In the rows, zero is written as 128.
96, 115, 164, 128, 155, 132, 117, 131, 113, 109, 160, 140, 161, 97, 131, 105, 125, 111, 107, 105, 141, 152, 140, 127, 135, 152, 89, 144, 147, 129, 139, 142, 124, 155 -> safir
143, 144, 126, 134, 77, 113, 150, 124, 143, 127, 178, 182, 138, 125, 122, 149, 233, 126, 65, 152, 118, 148, 163, 125, 105, 165, 155, 165, 134, 153, 76, 135, 141, 131 -> sede
142, 99, 117, 122, 119, 95, 156, 150, 138, 126, 135, 137, 128, 102, 140, 99, 82, 123, 107, 86, 150, 127, 87, 115, 119, 131, 149, 141, 136, 116, 151, 144, 133, 150 -> Pok
125, 118, 118, 141, 102, 131, 143, 139, 127, 115, 114, 134, 132, 91, 128, 135, 117, 130, 101, 129, 148, 163, 123, 114, 124, 138, 108, 121, 121, 131, 117, 152, 131, 117 -> sef
146, 124, 142, 124, 141, 144, 151, 131, 114, 133, 132, 134, 142, 104, 137, 114, 78, 124, 125, 107, 132, 173, 134, 159, 151, 132, 85, 141, 134, 95, 142, 149, 136, 156 -> Lape
117, 87, 126, 170, 134, 110, 133, 130, 149, 88, 109, 110, 125, 116, 119, 126, 118, 135, 130, 146, 154, 165, 110, 140, 117, 131, 106, 106, 136, 132, 129, 163, 125, 147 -> safir
142, 135, 123, 108, 118, 151, 139, 150, 125, 148, 145, 142, 116, 124, 119, 151, 178, 125, 127, 116, 128, 110, 127, 159, 126, 143, 132, 112, 138, 139, 121, 137, 155, 137 -> gil
137, 158, 144, 92, 170, 130, 117, 130, 141, 155, 127, 127, 127, 115, 137, 166, 113, 160, 184, 105, 127, 127, 167, 195, 162, 152, 130, 139, 123, 103, 103, 115, 139, 158 -> Roke
100, 135, 136, 127, 76, 129, 143, 118, 125, 154, 153, 168, 150, 133, 127, 112, 120, 131, 95, 121, 120, 140, 145, 123, 86, 136, 121, 125, 162, 171, 146, 157, 138, 167 -> gil
116, 77, 87, 120, 166, 111, 153, 140, 114, 161, 145, 117, 156, 132, 156, 115, 104, 151, 95, 112, 143, 140, 131, 101, 144, 177, 143, 138, 115, 168, 176, 90, 153, 133 -> Fode
140, 124, 110, 116, 147, 118, 136, 142, 123, 113, 113, 132, 116, 126, 125, 137, 185, 151, 143, 127, 129, 121, 126, 169, 151, 144, 138, 136, 112, 145, 118, 116, 152, 132 -> safir
142, 123, 111, 132, 146, 104, 132, 160, 132, 104, 142, 143, 129, 125, 129, 110, 212, 116, 120, 145, 136, 114, 125, 164, 134, 124, 153, 142, 124, 176, 135, 119, 139, 129 -> safir
161, 97, 127, 161, 118, 142, 159, 161, 132, 103, 126, 119, 108, 113, 120, 111, 118, 137, 111, 121, 151, 159, 96, 128, 130, 140, 128, 113, 144, 118, 130, 147, 145, 137 -> Fode
144, 73, 88, 91, 73, 108, 170, 136, 79, 156, 66, 191, 111, 91, 144, 171, 134, 175, 111, 78, 90, 172, 65, 167, 164, 173, 116, 185, 89, 79, 39, 105, 88, 137 -> Roke
161, 123, 113, 124, 133, 128, 142, 120, 124, 118, 130, 132, 133, 135, 118, 145, 160, 135, 109, 133, 122, 116, 110, 163, 140, 145, 114, 122, 120, 156, 136, 120, 171, 144 -> gil
153, 95, 97, 143, 112, 111, 145, 177, 136, 103, 102, 123, 124, 101, 132, 104, 96, 110, 91, 113, 164, 173, 112, 88, 141, 153, 144, 159, 119, 128, 125, 107, 128, 113 -> Roke
157, 133, 137, 137, 135, 108, 130, 120, 113, 51, 79, 80, 123, 114, 118, 122, 181, 156, 168, 135, 117, 129, 144, 182, 156, 166, 149, 150, 111, 107, 107, 107, 169, 137 -> sef
142, 117, 113, 119, 142, 107, 138, 155, 140, 117, 123, 147, 116, 138, 126, 141, 142, 117, 128, 111, 131, 116, 123, 152, 136, 154, 122, 136, 141, 126, 147, 118, 153, 149 -> Roke
155, 152, 112, 124, 126, 133, 143, 134, 122, 72, 61, 113, 94, 141, 99, 184, 143, 148, 122, 142, 135, 111, 147, 141, 147, 167, 113, 111, 106, 149, 138, 123, 165, 114 -> zozo
131, 88, 135, 149, 131, 126, 131, 125, 126, 106, 137, 144, 147, 116, 125, 115, 111, 139, 104, 130, 150, 159, 112, 127, 137, 135, 123, 131, 128, 135, 141, 135, 130, 142 -> Fode
156, 133, 111, 114, 174, 106, 131, 162, 131, 115, 102, 140, 110, 149, 138, 126, 197, 133, 160, 119, 143, 100, 102, 165, 175, 146, 129, 114, 124, 141, 136, 113, 137, 148 -> Pok
164, 131, 131, 131, 136, 132, 131, 141, 122, 105, 156, 141, 125, 153, 115, 135, 222, 117, 123, 142, 114, 97, 124, 137, 130, 156, 123, 94, 136, 163, 132, 141, 164, 127 -> Pok
137, 115, 132, 135, 122, 121, 146, 142, 135, 120, 129, 134, 128, 102, 129, 111, 104, 138, 124, 113, 154, 151, 99, 130, 121, 130, 110, 110, 145, 123, 133, 157, 117, 144 -> Pok
154, 133, 126, 138, 137, 143, 135, 163, 135, 114, 119, 135, 125, 135, 123, 123, 179, 122, 146, 142, 144, 128, 133, 170, 123, 139, 121, 88, 145, 162, 128, 137, 152, 148 -> gil
133, 125, 133, 132, 82, 118, 147, 113, 124, 135, 106, 150, 124, 123, 134, 135, 72, 145, 105, 125, 133, 158, 125, 135, 116, 137, 111, 116, 129, 130, 142, 154, 145, 149 -> zozo
135, 125, 126, 122, 162, 129, 150, 135, 121, 123, 138, 117, 120, 118, 110, 149, 164, 143, 142, 132, 128, 112, 123, 153, 116, 149, 131, 134, 157, 154, 133, 152, 116, 128 -> sede
118, 100, 96, 114, 88, 154, 144, 163, 92, 130, 65, 109, 80, 107, 82, 132, 127, 123, 150, 111, 137, 140, 115, 111, 92, 136, 149, 122, 173, 104, 102, 135, 86, 104 -> Roke
134, 138, 114, 122, 132, 116, 129, 137, 140, 116, 121, 128, 113, 124, 127, 155, 165, 131, 112, 141, 140, 120, 125, 151, 144, 133, 125, 123, 120, 155, 125, 138, 151, 126 -> safir
138, 140, 108, 116, 136, 122, 128, 132, 131, 150, 126, 144, 110, 135, 130, 139, 154, 134, 120, 129, 142, 123, 114, 155, 153, 124, 116, 111, 127, 149, 130, 131, 163, 142 -> safir
124, 119, 144, 146, 119, 140, 136, 135, 130, 115, 161, 152, 135, 109, 129, 126, 132, 153, 107, 132, 138, 167, 125, 124, 132, 157, 106, 123, 129, 130, 117, 153, 145, 129 -> safir
153, 142, 120, 99, 152, 117, 143, 119, 124, 143, 123, 134, 123, 136, 135, 149, 134, 130, 124, 120, 119, 95, 113, 163, 136, 143, 125, 115, 146, 124, 140, 138, 136, 155 -> Pok
160, 103, 141, 131, 88, 144, 168, 157, 119, 133, 143, 105, 120, 77, 126, 90, 122, 137, 112, 93, 144, 160, 120, 169, 129, 120, 159, 156, 141, 126, 138, 150, 142, 144 -> Fode
138, 109, 114, 143, 114, 131, 154, 136, 125, 128, 105, 132, 121, 95, 134, 131, 92, 140, 104, 116, 148, 153, 101, 136, 140, 130, 117, 129, 124, 112, 131, 145, 126, 137 -> sef
146, 145, 130, 125, 105, 108, 137, 129, 128, 131, 135, 131, 107, 122, 115, 116, 170, 103, 120, 122, 142, 135, 125, 129, 128, 113, 141, 131, 159, 161, 119, 157, 158, 155 -> Lape
122, 151, 150, 161, 161, 163, 137, 126, 90, 151, 198, 119, 131, 146, 89, 89, 196, 134, 130, 135, 116, 105, 165, 102, 94, 158, 156, 123, 201, 173, 118, 108, 116, 150 -> sede
109, 121, 145, 97, 109, 169, 119, 134, 111, 177, 106, 134, 90, 111, 120, 160, 115, 103, 155, 116, 160, 109, 125, 154, 105, 125, 160, 80, 206, 70, 140, 203, 120, 151 -> sef
119, 65, 161, 128, 113, 130, 123, 122, 123, 106, 129, 141, 133, 121, 145, 113, 136, 106, 131, 129, 132, 142, 95, 184, 134, 94, 117, 143, 149, 86, 191, 181, 112, 133 -> Lape
136, 147, 105, 112, 146, 139, 135, 199, 140, 151, 130, 170, 101, 164, 117, 118, 242, 111, 199, 120, 132, 120, 149, 132, 151, 140, 125, 95, 124, 174, 142, 173, 181, 129 -> sef
145, 109, 130, 138, 136, 126, 141, 132, 133, 120, 101, 141, 123, 133, 134, 137, 112, 117, 123, 131, 141, 163, 116, 133, 136, 150, 95, 105, 128, 115, 138, 151, 138, 145 -> zozo
159, 143, 114, 111, 163, 156, 153, 148, 125, 135, 119, 157, 109, 130, 127, 148, 224, 132, 130, 144, 131, 122, 115, 151, 148, 143, 127, 115, 146, 161, 137, 160, 133, 117 -> sef
144, 107, 116, 130, 118, 104, 146, 145, 120, 109, 88, 93, 114, 103, 119, 136, 95, 138, 144, 122, 147, 132, 107, 162, 131, 136, 136, 142, 136, 132, 135, 158, 128, 135 -> sede
124, 110, 122, 144, 118, 135, 139, 134, 141, 118, 92, 148, 116, 107, 132, 134, 122, 135, 108, 119, 163, 154, 103, 121, 139, 122, 106, 109, 131, 121, 132, 150, 129, 139 -> sef
144, 89, 132, 110, 74, 137, 145, 122, 136, 90, 149, 209, 134, 67, 112, 179, 96, 127, 49, 106, 168, 126, 107, 110, 93, 145, 158, 132, 126, 90, 125, 170, 169, 115 -> sef
132, 132, 122, 127, 142, 111, 126, 132, 123, 110, 131, 128, 135, 136, 136, 117, 156, 147, 139, 143, 115, 123, 136, 174, 139, 139, 130, 136, 117, 138, 138, 114, 154, 134 -> safir
143, 103, 125, 171, 141, 134, 149, 156, 159, 107, 136, 123, 110, 113, 114, 122, 107, 143, 111, 114, 160, 166, 104, 100, 138, 145, 108, 128, 137, 131, 130, 126, 127, 131 -> Roke
141, 117, 138, 146, 119, 135, 139, 135, 118, 124, 136, 133, 105, 153, 118, 160, 155, 122, 125, 133, 106, 104, 132, 157, 134, 152, 134, 120, 127, 117, 143, 142, 137, 142 -> zozo
106, 136, 84, 111, 128, 145, 123, 175, 85, 142, 38, 116, 115, 123, 133, 118, 84, 125, 159, 119, 168, 146, 155, 119, 157, 156, 120, 103, 129, 106, 135, 105, 126, 125 -> sef
137, 122, 138, 128, 120, 108, 139, 138, 139, 101, 121, 124, 137, 108, 132, 130, 96, 122, 122, 120, 144, 137, 117, 132, 116, 146, 110, 109, 143, 127, 135, 171, 129, 149 -> Pok
126, 73, 143, 137, 110, 126, 127, 140, 126, 130, 122, 124, 105, 96, 121, 129, 98, 106, 119, 99, 171, 123, 77, 152, 125, 105, 133, 99, 162, 123, 152, 186, 142, 164 -> safir
144, 137, 121, 100, 154, 136, 131, 134, 120, 129, 120, 154, 124, 127, 135, 149, 162, 125, 122, 133, 141, 123, 130, 149, 155, 125, 120, 127, 131, 148, 144, 134, 138, 121 -> Lape
146, 143, 117, 117, 140, 133, 134, 152, 123, 136, 127, 138, 115, 137, 118, 153, 163, 130, 139, 129, 124, 120, 148, 164, 132, 161, 115, 111, 151, 149, 123, 118, 149, 142 -> Roke
130, 146, 143, 133, 113, 134, 150, 149, 115, 99, 166, 128, 133, 125, 111, 101, 222, 136, 141, 142, 100, 129, 137, 188, 107, 149, 120, 150, 158, 160, 141, 140, 129, 137 -> gil
146, 121, 117, 143, 86, 113, 153, 119, 150, 121, 85, 143, 102, 96, 142, 159, 84, 160, 100, 134, 161, 161, 70, 154, 140, 117, 98, 103, 131, 120, 131, 180, 145, 140 -> sef
138, 182, 130, 97, 131, 132, 128, 149, 119, 99, 97, 153, 128, 117, 133, 165, 153, 135, 134, 140, 134, 139, 166, 158, 151, 147, 83, 117, 120, 155, 111, 139, 149, 121 -> Lape
127, 126, 120, 131, 116, 138, 115, 128, 109, 113, 118, 181, 134, 174, 126, 104, 172, 115, 96, 135, 117, 98, 138, 126, 129, 112, 109, 115, 105, 151, 179, 71, 158, 115 -> zozo
143, 134, 118, 114, 129, 122, 138, 143, 111, 115, 119, 142, 109, 140, 115, 140, 184, 114, 129, 131, 115, 108, 128, 152, 126, 144, 127, 127, 128, 138, 139, 122, 144, 124 -> zozo
161, 155, 119, 124, 152, 135, 140, 158, 135, 118, 146, 157, 124, 139, 118, 147, 200, 132, 133, 133, 133, 124, 131, 161, 154, 166, 113, 119, 122, 162, 114, 128, 166, 146 -> gil
146, 112, 133, 143, 106, 145, 147, 130, 134, 134, 127, 113, 110, 92, 138, 151, 128, 131, 101, 128, 148, 152, 97, 144, 136, 136, 115, 105, 139, 103, 122, 168, 143, 126 -> sef
151, 126, 133, 125, 77, 115, 157, 156, 142, 116, 140, 134, 115, 88, 116, 128, 115, 125, 105, 103, 143, 150, 129, 136, 102, 146, 143, 145, 156, 144, 124, 160, 154, 141 -> Roke
90, 118, 131, 148, 91, 143, 110, 106, 154, 164, 121, 118, 103, 145, 136, 131, 156, 111, 108, 138, 152, 129, 125, 103, 97, 99, 107, 54, 167, 118, 143, 145, 157, 135 -> sef
143, 127, 114, 129, 117, 140, 135, 136, 109, 117, 96, 123, 122, 116, 134, 139, 185, 137, 120, 145, 128, 133, 124, 165, 149, 133, 114, 117, 116, 140, 127, 125, 137, 110 -> sef
130, 128, 138, 122, 92, 119, 134, 136, 130, 106, 131, 124, 135, 100, 139, 124, 125, 125, 125, 139, 135, 175, 138, 140, 117, 128, 107, 129, 130, 121, 124, 163, 145, 109 -> Lape
153, 150, 124, 119, 132, 117, 122, 150, 149, 136, 129, 129, 108, 136, 125, 155, 195, 122, 130, 134, 141, 102, 146, 153, 132, 135, 152, 110, 148, 193, 124, 127, 159, 137 -> Roke
138, 107, 135, 133, 122, 127, 141, 123, 131, 112, 99, 112, 114, 108, 120, 127, 117, 114, 109, 114, 150, 142, 115, 131, 120, 122, 122, 123, 134, 130, 146, 139, 130, 137 -> zozo
144, 141, 132, 115, 141, 119, 142, 139, 116, 129, 103, 127, 106, 133, 134, 131, 151, 119, 128, 117, 127, 111, 124, 150, 130, 142, 135, 122, 146, 143, 142, 125, 138, 147 -> zozo
143, 122, 142, 125, 113, 112, 138, 135, 114, 129, 103, 142, 110, 129, 149, 131, 127, 117, 127, 129, 124, 139, 96, 162, 125, 146, 115, 110, 155, 114, 134, 156, 128, 151 -> zozo
132, 106, 130, 129, 116, 126, 145, 147, 130, 123, 117, 128, 118, 110, 134, 125, 107, 109, 117, 111, 152, 161, 125, 127, 138, 132, 115, 131, 142, 110, 142, 163, 138, 144 -> Lape
